Below are the code and all the weights of a small trained network. Each question names an input and a class and asks about switching units off, where a switched-off unit gives its printed mean instead of its output.

import numpy as np


def w(rows, s, z=0):
    codes = np.array(rows[::2]) - 128.0
    scale = np.full(codes.shape[1], s)
    scale[-1] = z or s
    return codes * scale


def norm(h):
    return h / np.sqrt((h * h).mean(-1, keepdims=True) + 1e-5)


def f(y):
    return y / 2 * (1 + np.tanh(0.7978845608 * (y + 0.044715 * y**3)))


def log_softmax(a):
    a = a - a.max(-1, keepdims=True)
    return a - np.log(np.exp(a).sum(-1, keepdims=True))


def net(x, mask):
    res = np.array(x, float).reshape(1, 6) / 4 @ E
    u = 0
    for l in range(3):
        y = f(norm(res) @ A[l][:, :-1].T + A[l][:, -1])
        res = res + np.where(mask[u : u + 8], y, B[l][:, -1]) @ B[l][:, :-1]
        u += 8
    return log_softmax(norm(res)[-1] @ U[:, :-1].T + U[:, -1])


A, B = {}, {}
E = w([
[96,109,136,75,157,176,237,145,75,40,169],'x0',
[42,122,97,112,224,182,59,19,25,201,171],'x1',
[56,48,90,153,134,52,175,229,44,219,52],'x2',
[125,124,138,128,129,124,127,127,129,129,127],'x3',
[142,179,179,83,116,189,237,80,165,254,75],'x4',
[161,184,186,252,172,222,111,216,77,145,131],'x5',
],0.0097)
A[0] = w([
[120,154,195,250,169,174,130,176,121,144,164,95],'L0N0',
[130,97,93,70,101,79,136,77,132,110,113,118],'L0N1',
[118,84,98,42,97,40,119,57,170,122,123,2],'L0N2',
[153,153,141,173,71,81,43,74,126,179,100,39],'L0N3',
[138,170,181,132,87,176,103,90,155,102,200,110],'L0N4',
[160,140,72,205,79,100,1,88,204,219,57,1],'L0N5',
[82,72,86,169,144,102,27,169,154,47,181,53],'L0N6',
[93,141,156,106,102,213,195,108,221,242,97,39],'L0N7',
],0.0071,0.011)
B[0] = w([
[105,119,56,36,93,186,88,165,167,154,119,252],'L0N0',
[129,150,122,131,116,252,77,216,131,156,121,215],'L0N1',
[97,114,103,73,85,215,100,178,143,138,137,157],'L0N2',
[117,124,158,108,181,101,132,140,159,143,151,145],'L0N3',
[177,9,109,152,159,121,133,114,106,153,30,201],'L0N4',
[139,105,216,110,212,57,87,155,194,178,168,197],'L0N5',
[194,178,173,55,69,97,141,113,16,151,134,215],'L0N6',
[203,153,126,85,80,64,104,139,4,98,178,202],'L0N7',
],0.012,0.0035)
A[1] = w([
[107,141,85,163,134,68,77,128,114,51,147,61],'L1N0',
[68,87,88,190,120,64,162,162,95,170,96,41],'L1N1',
[155,138,166,173,86,75,185,154,193,71,95,72],'L1N2',
[140,190,174,97,119,141,198,79,126,191,89,47],'L1N3',
[163,172,157,147,131,169,95,25,197,61,174,53],'L1N4',
[47,143,115,151,201,144,90,5,79,163,158,6],'L1N5',
[86,111,135,102,168,185,241,129,91,29,166,2],'L1N6',
[70,96,71,46,92,95,138,85,187,133,136,66],'L1N7',
],0.011,0.01)
B[1] = w([
[195,141,179,58,83,128,152,116,90,156,181,161],'L1N0',
[187,80,147,109,176,154,169,48,135,98,76,210],'L1N1',
[12,168,44,174,113,135,150,49,131,154,194,253],'L1N2',
[200,144,176,94,81,79,103,131,22,84,207,199],'L1N3',
[149,29,107,137,174,109,185,110,89,154,26,199],'L1N4',
[48,180,73,205,49,106,197,98,192,93,175,246],'L1N5',
[136,146,198,121,228,23,40,143,237,230,145,234],'L1N6',
[131,125,137,88,134,249,35,233,163,112,113,194],'L1N7',
],0.012,0.0039)
A[2] = w([
[137,166,154,188,155,211,119,183,98,134,110,23],'L2N0',
[135,129,148,147,74,104,155,150,159,118,103,77],'L2N1',
[132,166,112,173,66,106,184,163,211,74,110,63],'L2N2',
[180,120,144,134,150,180,105,55,163,54,125,62],'L2N3',
[90,126,193,87,201,109,175,170,141,107,152,44],'L2N4',
[138,187,154,210,165,248,109,209,119,131,101,1],'L2N5',
[132,54,137,122,164,118,187,111,89,125,16,29],'L2N6',
[137,113,142,143,126,64,50,148,57,20,155,18],'L2N7',
],0.011,0.0073)
B[2] = w([
[124,109,130,51,91,154,83,108,195,68,123,181],'L2N0',
[110,176,154,144,157,147,89,68,99,146,171,145],'L2N1',
[31,160,75,188,171,151,139,68,98,131,233,247],'L2N2',
[114,81,112,177,147,120,203,195,98,148,56,181],'L2N3',
[176,163,165,168,123,78,88,143,191,206,85,196],'L2N4',
[123,73,116,1,94,177,51,195,208,34,130,251],'L2N5',
[191,88,99,203,161,143,181,97,124,53,44,253],'L2N6',
[234,210,214,65,64,135,209,66,85,201,158,250],'L2N7',
],0.0089,0.0027)
U = w([
[216,176,176,62,51,108,157,121,9,130,179,132],'0',
[107,103,99,42,98,242,68,196,173,92,113,210],'1',
[16,185,66,216,105,137,168,69,130,113,195,253],'2',
[182,41,116,168,180,126,180,105,110,110,20,69],'3',
[144,150,223,134,211,25,58,132,228,194,147,43],'4',
],0.016,0.00072)

Each question gives the input, the list of numbers given to net, and the class t.
The units are the neurons (one row each of A and B). Each row of codes is followed by its name. A weight is (code - 128) times the scale printed after its matrix; where a second scale follows, it is the last column's (A, B and U).
mask holds one flag per neuron, layer by layer. A switched-off neuron (its flag False) gives its mean, the last column of its row in B, instead of its output. The means were averaged over made-up inputs and are rounded, as every weight is.
A unit's drop is (log p(t) with every unit on - log p(t) with that unit switched off) / (log p(t) with every unit on - log p(t) with every unit switched off).
The circuit of an input: a set's keep is (log p(t) with only the set's units on - log p(t) with every unit switched off) / (log p(t) with every unit on - log p(t) with every unit switched off). Starting from the 12 units with the biggest drops (on a tie, the unit counted first), units are removed one at a time, each time the one whose removal leaves the highest keep (on an exact tie, the one counted first), for as long as the keep stays at least 0.8.
units of the circuit, in order: the units of the circuit, biggest drop first
unit that matters most: the unit with the biggest drop
k most important neurons: the k neurons with the biggest drops, biggest first
top k neurons in layer l: the k neurons of layer l with the biggest drops, biggest first
input [0,-6,-2,8,-7,-5], class 0: unit that matters most	L0N6
input [6,-1,3,-7,-5,0], class 4: 2 most important neurons	[L1N6, L0N7]
input [-2,-8,-4,4,-8,-4], class 0: 3 most important neurons	[L0N6, L1N0, L2N7]
input [-6,7,2,8,6,-1], class 2: 2 most important neurons	[L1N5, L0N6]
input [3,5,7,5,-2,-2], class 3: 2 most important neurons	[L1N1, L2N6]
input [-7,4,3,7,5,7], class 1: 2 most important neurons	[L0N0, L1N6]
input [-5,1,-4,-7,1,-5], class 1: 3 most important neurons	[L0N2, L1N7, L1N6]
input [-8,-8,5,-4,-2,-8], class 1: 3 most important neurons	[L1N7, L0N2, L1N5]
input [7,-7,-1,5,-2,-5], class 2: 2 most important neurons	[L1N2, L2N2]
input [6,-5,-1,7,3,-5], class 4: 2 most important neurons	[L1N6, L0N0]
input [-6,-6,-1,7,-2,-4], class 2: 2 most important neurons	[L1N2, L2N2]
input [6,8,-3,0,-2,8], class 1: 3 most important neurons	[L0N0, L2N5, L1N2]
input [-6,5,0,-7,5,6], class 1: 3 most important neurons	[L0N0, L1N6, L0N6]
input [1,-7,7,7,0,0], class 2: units of the circuit, in order	[L1N2]
input [-6,6,8,-5,-2,-6], class 3: top 3 neurons in layer 1	[L1N1, L1N2, L1N6]
input [5,3,-5,-7,-1,4], class 3: top 2 neurons in layer 0	[L0N1, L0N4]
input [5,3,-4,2,-5,-2], class 0: top 2 neurons in layer 0	[L0N6, L0N4]
input [8,-7,3,7,-6,1], class 4: top 2 neurons in layer 1	[L1N6, L1N5]
input [-3,5,2,-1,2,4], class 2: top 2 neurons in layer 1	[L1N5, L1N7]
input [0,-8,7,-3,6,-8], class 1: units of the circuit, in order	[L1N7]
input [7,-1,-6,7,4,5], class 4: top 2 neurons in layer 1	[L1N6, L1N1]
input [3,2,-2,1,-6,-6], class 0: top 2 neurons in layer 0	[L0N6, L0N0]
input [2,4,7,-5,-7,-2], class 0: top 2 neurons in layer 1	[L1N0, L1N4]
